Here is a tiny trained network, its code and every weight. The questions are about switching its units off for an input and a class, where a switched-off unit gives its printed mean instead of its output.

import numpy as np


def w(rows, s, z=0):
    codes = np.array(rows[::2]) - 128.0
    scale = np.full(codes.shape[1], s)
    scale[-1] = z or s
    return codes * scale


def norm(h):
    return h / np.sqrt((h * h).mean(-1, keepdims=True) + 1e-5)


def f(y):
    return y / 2 * (1 + np.tanh(0.7978845608 * (y + 0.044715 * y**3)))


def log_softmax(a):
    a = a - a.max(-1, keepdims=True)
    return a - np.log(np.exp(a).sum(-1, keepdims=True))


def net(x, mask):
    res = np.array(x, float).reshape(1, 6) / 4 @ E
    u = 0
    for l in range(2):
        y = f(norm(res) @ A[l][:, :-1].T + A[l][:, -1])
        res = res + np.where(mask[u : u + 11], y, B[l][:, -1]) @ B[l][:, :-1]
        u += 11
    return log_softmax(norm(res)[-1] @ U[:, :-1].T + U[:, -1])


A, B = {}, {}
E = w([
[126,127,123,127,132,128],'x0',
[173,149,128,199,198,10],'x1',
[31,170,218,113,131,88],'x2',
[169,135,118,43,41,46],'x3',
[199,109,226,49,212,145],'x4',
[128,123,126,128,126,128],'x5',
],0.0011)
A[0] = w([
[148,166,130,119,122,139,3],'0.n0',
[23,140,174,89,146,90,85],'0.n1',
[74,26,155,70,43,238,68],'0.n2',
[120,88,136,130,128,125,131],'0.n3',
[138,180,132,149,125,139,124],'0.n4',
[3,151,190,80,150,78,98],'0.n5',
[158,115,95,115,134,136,82],'0.n6',
[98,76,145,93,74,203,93],'0.n7',
[225,50,8,125,146,176,97],'0.n8',
[108,85,124,112,138,122,117],'0.n9',
[128,146,117,119,134,127,126],'0.n10',
],0.003,0.0027)
B[0] = w([
[199,109,154,113,166,81,2],'0.n0',
[188,153,170,178,81,143,142],'0.n1',
[157,254,75,97,186,118,226],'0.n2',
[122,148,132,128,128,125,133],'0.n3',
[121,95,122,113,128,127,121],'0.n4',
[201,162,186,204,49,161,195],'0.n5',
[163,136,166,143,120,115,82],'0.n6',
[152,213,93,112,174,108,162],'0.n7',
[161,179,217,198,51,139,223],'0.n8',
[138,152,138,136,126,122,116],'0.n9',
[132,118,132,131,124,130,125],'0.n10',
],0.0029,0.00097)
A[1] = w([
[148,101,136,187,173,27,67],'1.n0',
[138,129,123,37,57,36,7],'1.n1',
[64,124,35,189,49,128,86],'1.n2',
[200,109,196,91,160,153,78],'1.n3',
[254,77,42,152,117,176,117],'1.n4',
[37,138,144,201,236,217,135],'1.n5',
[192,119,133,157,92,151,127],'1.n6',
[186,101,190,78,179,154,80],'1.n7',
[191,89,202,59,194,161,2],'1.n8',
[134,138,119,49,64,49,88],'1.n9',
[149,103,133,199,187,3,19],'1.n10',
],0.0034,0.00076)
B[1] = w([
[123,196,100,54,106,223,158],'1.n0',
[171,58,121,198,174,199,174],'1.n1',
[70,108,144,72,220,21,227],'1.n2',
[57,126,99,152,114,68,180],'1.n3',
[77,169,255,142,97,123,176],'1.n4',
[228,53,110,112,99,119,246],'1.n5',
[84,144,182,134,116,108,157],'1.n6',
[63,124,73,147,127,62,176],'1.n7',
[42,121,52,150,131,57,183],'1.n8',
[172,70,121,185,183,190,179],'1.n9',
[122,196,92,46,103,225,169],'1.n10',
],0.0034,0.0014)
U = w([
[31,104,77,114,167,12,255],'0',
[161,236,77,56,134,219,184],'1',
[129,165,254,194,50,116,23],'2',
[224,2,106,160,152,163,5],'3',
],0.0085,0.00055)

Each question gives the input, the list of numbers given to net, and the class t.
The units are the neurons (one row each of A and B). Each row of codes is followed by its name. A weight is (code - 128) times the scale printed after its matrix; where a second scale follows, it is the last column's (A, B and U).
mask holds one flag per neuron, layer by layer. A switched-off neuron (its flag False) gives its mean, the last column of its row in B, instead of its output. The means were averaged over made-up inputs and are rounded, as every weight is.
A unit's drop is (log p(t) with every unit on - log p(t) with that unit switched off) / (log p(t) with every unit on - log p(t) with every unit switched off).
The circuit of an input: a set's keep is (log p(t) with only the set's units on - log p(t) with every unit switched off) / (log p(t) with every unit on - log p(t) with every unit switched off). Starting from the 12 units with the biggest drops (on a tie, the unit counted first), units are removed one at a time, each time the one whose removal leaves the highest keep (on an exact tie, the one counted first), for as long as the keep stays at least 0.8.
circuit, biggest first: the units of the circuit, biggest drop first
top k neurons: the k neurons with the biggest drops, biggest first
k most important neurons of layer l: the k neurons of layer l with the biggest drops, biggest first
drop of u: that unit's drop, to one decimal
input [-3,-2,-8,7,-4,2], class 2: top 3 neurons -> (1.n4, 0.n8, 1.n5)
input [-7,4,-1,-2,-2,4], class 1: circuit, biggest first -> (1.n10)
input [3,-3,-2,-1,-4,6], class 0: top 3 neurons -> (1.n2, 1.n10, 1.n0)
input [8,-1,3,3,1,1], class 2: top 2 neurons -> (0.n5, 0.n1)
input [-6,7,6,-7,-1,-5], class 1: circuit, biggest first -> (1.n10, 1.n0)
input [-2,-3,5,7,-3,-4], class 3: circuit, biggest first -> (1.n1, 1.n9)
input [4,6,5,7,-2,-8], class 3: 3 most important neurons of layer 1 -> (1.n1, 1.n9, 1.n4)
input [-5,1,-1,-5,5,2], class 0: top 2 neurons -> (1.n8, 1.n7)
input [8,8,2,-7,-4,-1], class 1: top 2 neurons -> (1.n10, 1.n0)
input [-7,-8,-6,2,-8,8], class 0: 2 most important neurons of layer 1 -> (1.n2, 1.n10)
input [4,-4,6,-8,2,-1], class 3: top 3 neurons -> (1.n5, 0.n8, 1.n4)
input [3,-3,-6,-3,-6,1], class 0: top 3 neurons -> (1.n2, 0.n5, 0.n1)
input [-1,2,-7,7,7,-7], class 0: circuit, biggest first -> (1.n8, 1.n3)
input [2,-3,-4,8,1,-7], class 3: circuit, biggest first -> (1.n1)
input [-1,3,-6,-5,-5,8], class 2: 3 most important neurons of layer 1 -> (1.n4, 1.n8, 1.n7)
input [-1,3,7,-8,7,3], class 3: top 2 neurons -> (1.n5, 1.n2)
input [1,6,-5,5,2,7], class 1: top 3 neurons -> (1.n10, 1.n0, 0.n5)
input [3,-4,-7,-6,6,-7], class 2: top 3 neurons -> (0.n8, 1.n4, 1.n2)
input [6,5,-4,4,2,-3], class 1: 2 most important neurons of layer 0 -> (0.n5, 0.n1)
input [4,-2,-7,6,2,3], class 2: circuit, biggest first -> (1.n4)
input [2,-5,5,5,6,-6], class 0: top 2 neurons -> (0.n8, 1.n8)
input [2,1,-7,-1,8,8], class 0: 2 most important neurons of layer 1 -> (1.n8, 1.n7)
input [-8,-3,-8,1,8,-6], class 0: 3 most important neurons of layer 1 -> (1.n8, 1.n7, 1.n3)
input [-5,-4,-6,-1,-2,4], class 2: drop of 0.n8 -> 0.6
input [2,-1,2,3,0,-1], class 3: drop of 0.n8 -> 0.7
input [0,-2,2,8,3,7], class 3: drop of 0.n3 -> 0.0
input [8,8,-1,-4,-4,3], class 1: drop of 1.n10 -> 0.5
input [-5,5,-1,2,7,2], class 0: circuit, biggest first -> (1.n8)
